Here is a tiny trained network, its code and every weight. The questions are about switching its units off for an input and a target symbol, where a switched-off unit gives its printed mean instead of its output.

import numpy as np


def w(rows, s, z=0):
    codes = np.array(rows[::2]) - 128.0
    scale = np.full(codes.shape[1], s)
    scale[-1] = z or s
    return codes * scale


def norm(h):
    return h / np.sqrt((h * h).mean(-1, keepdims=True) + 1e-5)


def f(y):
    return y / 2 * (1 + np.tanh(0.7978845608 * (y + 0.044715 * y**3)))


def softmax(a):
    e = np.exp(a - a.max(-1, keepdims=True))
    return e / e.sum(-1, keepdims=True)


def log_softmax(a):
    a = a - a.max(-1, keepdims=True)
    return a - np.log(np.exp(a).sum(-1, keepdims=True))


def net(x, mask):
    ids = ['ΓΨαβδεηθξπτφ'.index(c) for c in x.split()]
    T = len(ids)
    res = E[ids] + P[:T]
    q, k, v = (norm(res) @ M[0].T for M in (Q, K, V))
    z = softmax(np.where(np.tri(T) > 0, q @ k.T / 3**0.5, -1e9)) @ v
    res = res + np.where(mask[0], z, O[0][:, -1]) @ O[0][:, :-1]
    y = f(norm(res) @ A[0][:, :-1].T + A[0][:, -1])
    res = res + np.where(mask[1:25], y, B[0][:, -1]) @ B[0][:, :-1]
    return log_softmax(norm(res)[-1] @ U[:, :-1].T + U[:, -1])


Q, K, V, O, A, B = {}, {}, {}, {}, {}, {}
E = w([
[128,95,120,124],'Γ',
[82,180,124,148],'Ψ',
[156,132,92,147],'α',
[85,85,203,85],'β',
[132,198,120,139],'δ',
[52,129,147,126],'ε',
[31,172,144,145],'η',
[99,131,98,158],'θ',
[87,178,172,107],'ξ',
[5,203,118,177],'π',
[165,157,155,98],'τ',
[38,18,103,147],'φ',
],0.021)
P = w([
[93,126,57,74],'0',
[44,161,180,137],'1',
[151,81,107,131],'2',
[124,161,176,227],'3',
[26,181,229,88],'4',
[154,92,110,134],'5',
[147,165,201,220],'6',
[32,186,208,101],'7',
[155,92,109,133],'8',
[125,139,180,251],'9',
],0.018)
Q[0] = w([
[114,147,76,140],'head 0',
[126,70,118,171],'head 0',
[92,139,42,3],'head 0',
],0.033)
K[0] = w([
[120,156,99,176],'head 0',
[62,41,66,149],'head 0',
[156,93,252,244],'head 0',
],0.021)
V[0] = w([
[178,76,221,71],'head 0',
[21,94,155,190],'head 0',
[97,252,152,123],'head 0',
],0.026)
O[0] = w([
[156,49,255,76,85],'head 0',
[90,153,60,21,104],'head 0',
[201,252,172,105,254],'head 0',
],0.023,0.0089)
A[0] = w([
[127,124,127,125,113],'neuron 0',
[161,128,125,152,116],'neuron 1',
[121,134,142,101,137],'neuron 2',
[128,153,135,120,158],'neuron 3',
[100,113,115,124,158],'neuron 4',
[103,106,129,108,97],'neuron 5',
[115,135,100,108,104],'neuron 6',
[255,70,64,102,148],'neuron 7',
[111,124,156,119,114],'neuron 8',
[131,149,102,127,145],'neuron 9',
[124,134,141,125,113],'neuron 10',
[104,156,145,116,4],'neuron 11',
[108,140,136,135,118],'neuron 12',
[120,104,134,139,120],'neuron 13',
[139,108,123,92,79],'neuron 14',
[123,135,141,139,82],'neuron 15',
[99,156,128,95,95],'neuron 16',
[202,108,100,99,63],'neuron 17',
[115,140,119,126,109],'neuron 18',
[113,130,163,145,85],'neuron 19',
[100,135,164,146,81],'neuron 20',
[171,112,132,123,85],'neuron 21',
[130,105,127,126,173],'neuron 22',
[114,116,93,105,106],'neuron 23',
],0.068,0.016)
B[0] = w([
[126,134,136,127,120],'neuron 0',
[106,112,127,100,198],'neuron 1',
[138,135,151,141,188],'neuron 2',
[103,139,132,142,254],'neuron 3',
[156,123,125,125,203],'neuron 4',
[163,116,155,121,164],'neuron 5',
[112,139,129,174,205],'neuron 6',
[120,89,4,108,145],'neuron 7',
[123,121,143,94,174],'neuron 8',
[146,103,130,103,242],'neuron 9',
[119,128,130,116,153],'neuron 10',
[104,162,161,103,147],'neuron 11',
[140,139,129,121,144],'neuron 12',
[137,147,117,139,162],'neuron 13',
[141,158,134,153,138],'neuron 14',
[136,138,143,121,143],'neuron 15',
[124,91,119,106,226],'neuron 16',
[119,184,127,153,129],'neuron 17',
[139,129,137,143,165],'neuron 18',
[126,163,141,123,203],'neuron 19',
[121,159,150,116,187],'neuron 20',
[146,152,113,145,167],'neuron 21',
[124,144,99,121,168],'neuron 22',
[108,149,167,124,214],'neuron 23',
],0.13,0.013)
U = w([
[208,164,117,177,159],'Γ',
[108,120,73,128,211],'Ψ',
[171,69,98,110,254],'α',
[244,117,153,67,66],'β',
[172,214,66,43,26],'δ',
[52,61,159,142,149],'ε',
[48,120,104,118,133],'η',
[88,130,129,203,196],'θ',
[132,79,151,3,71],'ξ',
[60,160,92,128,136],'π',
[114,247,182,145,48],'τ',
[160,82,208,142,184],'φ',
],0.019,0.0081)

Each question gives the input, a string of symbols that net reads in full, and the target symbol t.
The units are the heads (3 rows each of Q, K, V and O) and the neurons (one row each of A and B). Each row of codes is followed by its name. A weight is (code - 128) times the scale printed after its matrix; where a second scale follows, it is the last column's (O, A, B and U).
mask holds one flag per unit, heads first, then neurons. A switched-off unit (its flag False) gives its mean, the last column of its rows in O or B, instead of its output. The means were averaged over made-up inputs and are rounded, as every weight is.
A unit's drop is (log p(t) with every unit on - log p(t) with that unit switched off) / (log p(t) with every unit on - log p(t) with every unit switched off).
The circuit of an input: a set's keep is (log p(t) with only the set's units on - log p(t) with every unit switched off) / (log p(t) with every unit on - log p(t) with every unit switched off). Starting from the 12 units with the biggest drops (on a tie, the unit counted first), units are removed one at a time, each time the one whose removal leaves the highest keep (on an exact tie, the one counted first), for as long as the keep stays at least 0.8.
circuit, biggest first: the units of the circuit, biggest drop first
unit that matters most: the unit with the biggest drop
k most important neurons: the k neurons with the biggest drops, biggest first
drop of u: that unit's drop, to one decimal
input δ τ ε τ, target δ: circuit, biggest first -> (head 0; neuron 9; neuron 23)
input ξ τ η ε, target ξ: circuit, biggest first -> (head 0; neuron 9; neuron 16; neuron 19)
input Γ τ ξ Ψ π α, target Ψ: circuit, biggest first -> (neuron 7)
input φ φ η φ ξ ξ Γ, target φ: 4 most important neurons -> (neuron 23; neuron 5; neuron 4; neuron 6)
input Γ ξ Γ η τ ξ ε, target Γ: 2 most important neurons -> (neuron 4; neuron 16)
input ξ δ ξ β η τ τ φ π η, target ξ: circuit, biggest first -> (head 0; neuron 9; neuron 16; neuron 19)
input ε τ τ φ, target ε: 2 most important neurons -> (neuron 6; neuron 16)
input α ξ β Γ Γ ε, target φ: 4 most important neurons -> (neuron 23; neuron 6; neuron 5; neuron 16)
input ξ τ τ ξ ξ α η, target ξ: 3 most important neurons -> (neuron 9; neuron 16; neuron 6)
input η δ ξ η, target η: 3 most important neurons -> (neuron 16; neuron 6; neuron 9)
input δ τ τ ε, target δ: 2 most important neurons -> (neuron 9; neuron 6)
input η Γ β α Ψ τ Γ, target η: 2 most important neurons -> (neuron 6; neuron 16)
input Γ φ τ τ, target Γ: 3 most important neurons -> (neuron 4; neuron 16; neuron 3)
input τ τ τ α τ τ τ φ, target φ: unit that matters most -> head 0
input Ψ τ ξ ε ε τ τ τ β, target β: 2 most important neurons -> (neuron 5; neuron 14)
input δ τ φ τ ξ π τ η Ψ, target π: 2 most important neurons -> (neuron 6; neuron 16)
input α τ Γ τ δ Γ φ, target α: drop of head 0 -> 1.1
input τ ξ Γ τ δ τ ξ ξ δ, target ξ: drop of head 0 -> 0.5
input τ τ π, target η: drop of neuron 19 -> 0.1
input ξ τ ξ ξ Γ φ Γ, target ξ: unit that matters most -> neuron 9
